Here is a tiny trained network, its code and every weight. The questions are about switching its units off for an input and a target symbol, where a switched-off unit gives its printed mean instead of its output.

import numpy as np


def w(rows, s, z=0):
    codes = np.array(rows[::2]) - 128.0
    scale = np.full(codes.shape[1], s)
    scale[-1] = z or s
    return codes * scale


def f(y):
    return np.maximum(y, 0)


def softmax(a):
    e = np.exp(a - a.max(-1, keepdims=True))
    return e / e.sum(-1, keepdims=True)


def log_softmax(a):
    a = a - a.max(-1, keepdims=True)
    return a - np.log(np.exp(a).sum(-1, keepdims=True))


def net(x, mask):
    ids = ['ΛΠΦβηθμξτω'.index(c) for c in x.split()]
    T = len(ids)
    res = E[ids] + P[:T]
    u = 0
    for l in range(3):
        q, k, v = (res @ M[l].T for M in (Q, K, V))
        z = softmax(np.where(np.tri(T) > 0, q @ k.T / 2**0.5, -1e9)) @ v
        res = res + np.where(mask[u], z, O[l][:, -1]) @ O[l][:, :-1]
        u += 1
        y = f(res @ A[l][:, :-1].T + A[l][:, -1])
        res = res + np.where(mask[u : u + 8], y, B[l][:, -1]) @ B[l][:, :-1]
        u += 8
    return log_softmax(res[-1] @ U[:, :-1].T + U[:, -1])


Q, K, V, O, A, B = {}, {}, {}, {}, {}, {}
E = w([
[154,48,110],'Λ',
[140,84,205],'Π',
[191,155,159],'Φ',
[117,91,138],'β',
[186,176,190],'η',
[132,104,221],'θ',
[77,89,139],'μ',
[14,131,72],'ξ',
[188,185,152],'τ',
[133,249,66],'ω',
],0.012)
P = w([
[159,67,255],'0',
[109,221,108],'1',
[104,203,90],'2',
[119,160,71],'3',
[108,163,72],'4',
[111,142,75],'5',
[106,124,84],'6',
[100,148,115],'7',
[96,149,128],'8',
],0.004)
Q[0] = w([
[150,194,254],'L0H1',
[141,81,64],'L0H1',
],0.0079)
K[0] = w([
[209,34,248],'L0H1',
[113,150,107],'L0H1',
],0.012)
V[0] = w([
[30,152,215],'L0H1',
[164,2,224],'L0H1',
],0.0066)
O[0] = w([
[93,70,2,221],'L0H1',
[187,24,88,255],'L0H1',
],0.0096,0.0024)
A[0] = w([
[193,249,35,230],'L0N1',
[36,141,71,2],'L0N2',
[81,3,50,234],'L0N3',
[217,101,194,123],'L0N4',
[201,91,213,135],'L0N5',
[167,66,73,108],'L0N6',
[251,98,198,139],'L0N7',
[6,72,10,232],'L0N8',
],0.0066,0.0028)
B[0] = w([
[185,242,122,196],'L0N1',
[146,58,54,152],'L0N2',
[146,2,230,253],'L0N3',
[196,120,30,183],'L0N4',
[146,125,99,187],'L0N5',
[213,146,180,178],'L0N6',
[181,101,87,204],'L0N7',
[43,29,184,224],'L0N8',
],0.006)
Q[1] = w([
[12,121,128],'L1H1',
[135,56,210],'L1H1',
],0.011)
K[1] = w([
[20,174,217],'L1H1',
[74,2,77],'L1H1',
],0.0088)
V[1] = w([
[2,131,201],'L1H1',
[60,103,71],'L1H1',
],0.0061)
O[1] = w([
[59,43,42,1],'L1H1',
[116,90,1,118],'L1H1',
],0.0063,0.0026)
A[1] = w([
[149,103,183,215],'L1N1',
[175,136,161,79],'L1N2',
[96,165,131,133],'L1N3',
[144,107,173,41],'L1N4',
[111,174,111,139],'L1N5',
[107,89,119,217],'L1N6',
[1,79,169,109],'L1N7',
[100,87,115,253],'L1N8',
],0.0091,0.0058)
B[1] = w([
[106,151,212,255],'L1N1',
[198,188,120,191],'L1N2',
[79,160,104,142],'L1N3',
[207,235,129,159],'L1N4',
[55,195,114,148],'L1N5',
[91,86,153,227],'L1N6',
[255,113,144,235],'L1N7',
[32,53,154,246],'L1N8',
],0.0061,0.0088)
Q[2] = w([
[4,62,253],'L2H1',
[145,133,109],'L2H1',
],0.004)
K[2] = w([
[2,198,72],'L2H1',
[142,123,128],'L2H1',
],0.0063)
V[2] = w([
[58,150,94],'L2H1',
[142,3,20],'L2H1',
],0.0031)
O[2] = w([
[144,136,176,3],'L2H1',
[253,48,102,145],'L2H1',
],0.0049,0.0031)
A[2] = w([
[202,166,97,93],'L2N1',
[150,121,196,134],'L2N2',
[75,97,36,150],'L2N3',
[129,167,1,158],'L2N4',
[109,112,32,211],'L2N5',
[133,71,163,3],'L2N6',
[141,113,227,140],'L2N7',
[190,136,178,146],'L2N8',
],0.0095,0.0034)
B[2] = w([
[84,47,204,180],'L2N1',
[104,178,60,216],'L2N2',
[217,114,151,178],'L2N3',
[33,46,187,145],'L2N4',
[202,180,255,162],'L2N5',
[129,152,26,213],'L2N6',
[85,173,60,247],'L2N7',
[148,179,99,224],'L2N8',
],0.0069,0.013)
U = w([
[221,170,203,133],'Λ',
[176,182,67,122],'Π',
[138,145,135,97],'Φ',
[110,142,84,101],'β',
[117,135,115,87],'η',
[133,156,52,63],'θ',
[85,100,67,134],'μ',
[173,84,216,79],'ξ',
[114,117,143,168],'τ',
[51,116,254,253],'ω',
],0.0076,0.0027)

Each question gives the input, a string of symbols that net reads in full, and the target symbol t.
The units are the heads (2 rows each of Q, K, V and O) and the neurons (one row each of A and B). Each row of codes is followed by its name. A weight is (code - 128) times the scale printed after its matrix; where a second scale follows, it is the last column's (O, A, B and U).
mask holds one flag per unit, layer by layer, with each layer's heads first. A switched-off unit (its flag False) gives its mean, the last column of its rows in O or B, instead of its output. The means were averaged over made-up inputs and are rounded, as every weight is.
A unit's drop is (log p(t) with every unit on - log p(t) with that unit switched off) / (log p(t) with every unit on - log p(t) with every unit switched off).
The circuit of an input: a set's keep is (log p(t) with only the set's units on - log p(t) with every unit switched off) / (log p(t) with every unit on - log p(t) with every unit switched off). Starting from the 12 units with the biggest drops (on a tie, the unit counted first), units are removed one at a time, each time the one whose removal leaves the highest keep (on an exact tie, the one counted first), for as long as the keep stays at least 0.8.
units of the circuit, in order: the units of the circuit, biggest drop first
unit that matters most: the unit with the biggest drop
top k neurons: the k neurons with the biggest drops, biggest first
k most important neurons of layer l: the k neurons of layer l with the biggest drops, biggest first
input ξ Π β ξ η β Π θ, target ξ: 2 most important neurons of layer 2	(L2N5; L2N7)
input ω ω θ, target ω: units of the circuit, in order	(L2H1; L0H1; L2N6; L1N7)
input Λ θ Φ ω η Φ Π, target Λ: units of the circuit, in order	(L1H1; L0H1; L0N8)
input ω ω Π Λ η μ ω μ, target ω: units of the circuit, in order	(L0H1; L2H1; L2N6)
input η η ξ β Π ω ω η ξ, target ω: top 2 neurons	(L2N5; L0N3)
input τ Π Π ω ω μ, target ω: units of the circuit, in order	(L0H1; L2N6)
input Λ Π Λ Π, target Λ: units of the circuit, in order	(L0H1; L1H1; L0N8)
input Λ Λ Φ θ, target Λ: units of the circuit, in order	(L0H1; L1H1; L0N8)
input ξ ω Λ, target ω: top 2 neurons	(L1N7; L2N6)
input ξ Φ Π, target ξ: unit that matters most	L1H1
input ω β Π, target ω: top 2 neurons	(L1N7; L0N1)
input Π Π Λ β ξ μ η Π, target Π: top 3 neurons	(L2N7; L2N2; L2N8)
input Π ξ ξ β μ, target ξ: 3 most important neurons of layer 2	(L2N5; L2N3; L2N7)
input μ β μ Π Λ, target μ: 3 most important neurons of layer 0	(L0N3; L0N8; L0N1)
input ω μ ξ ξ Λ μ, target ξ: 3 most important neurons of layer 2	(L2N3; L2N5; L2N7)
input ξ Π Λ, target ξ: top 3 neurons	(L0N8; L2N5; L2N3)
input β Π θ μ Λ, target μ: top neuron	(L0N8)
input ξ Π θ, target ξ: top 3 neurons	(L0N8; L2N5; L2N7)
input Π Λ ω Π τ η θ, target Π: 2 most important neurons of layer 2	(L2N7; L2N2)
input μ ξ η θ, target μ: unit that matters most	L0H1
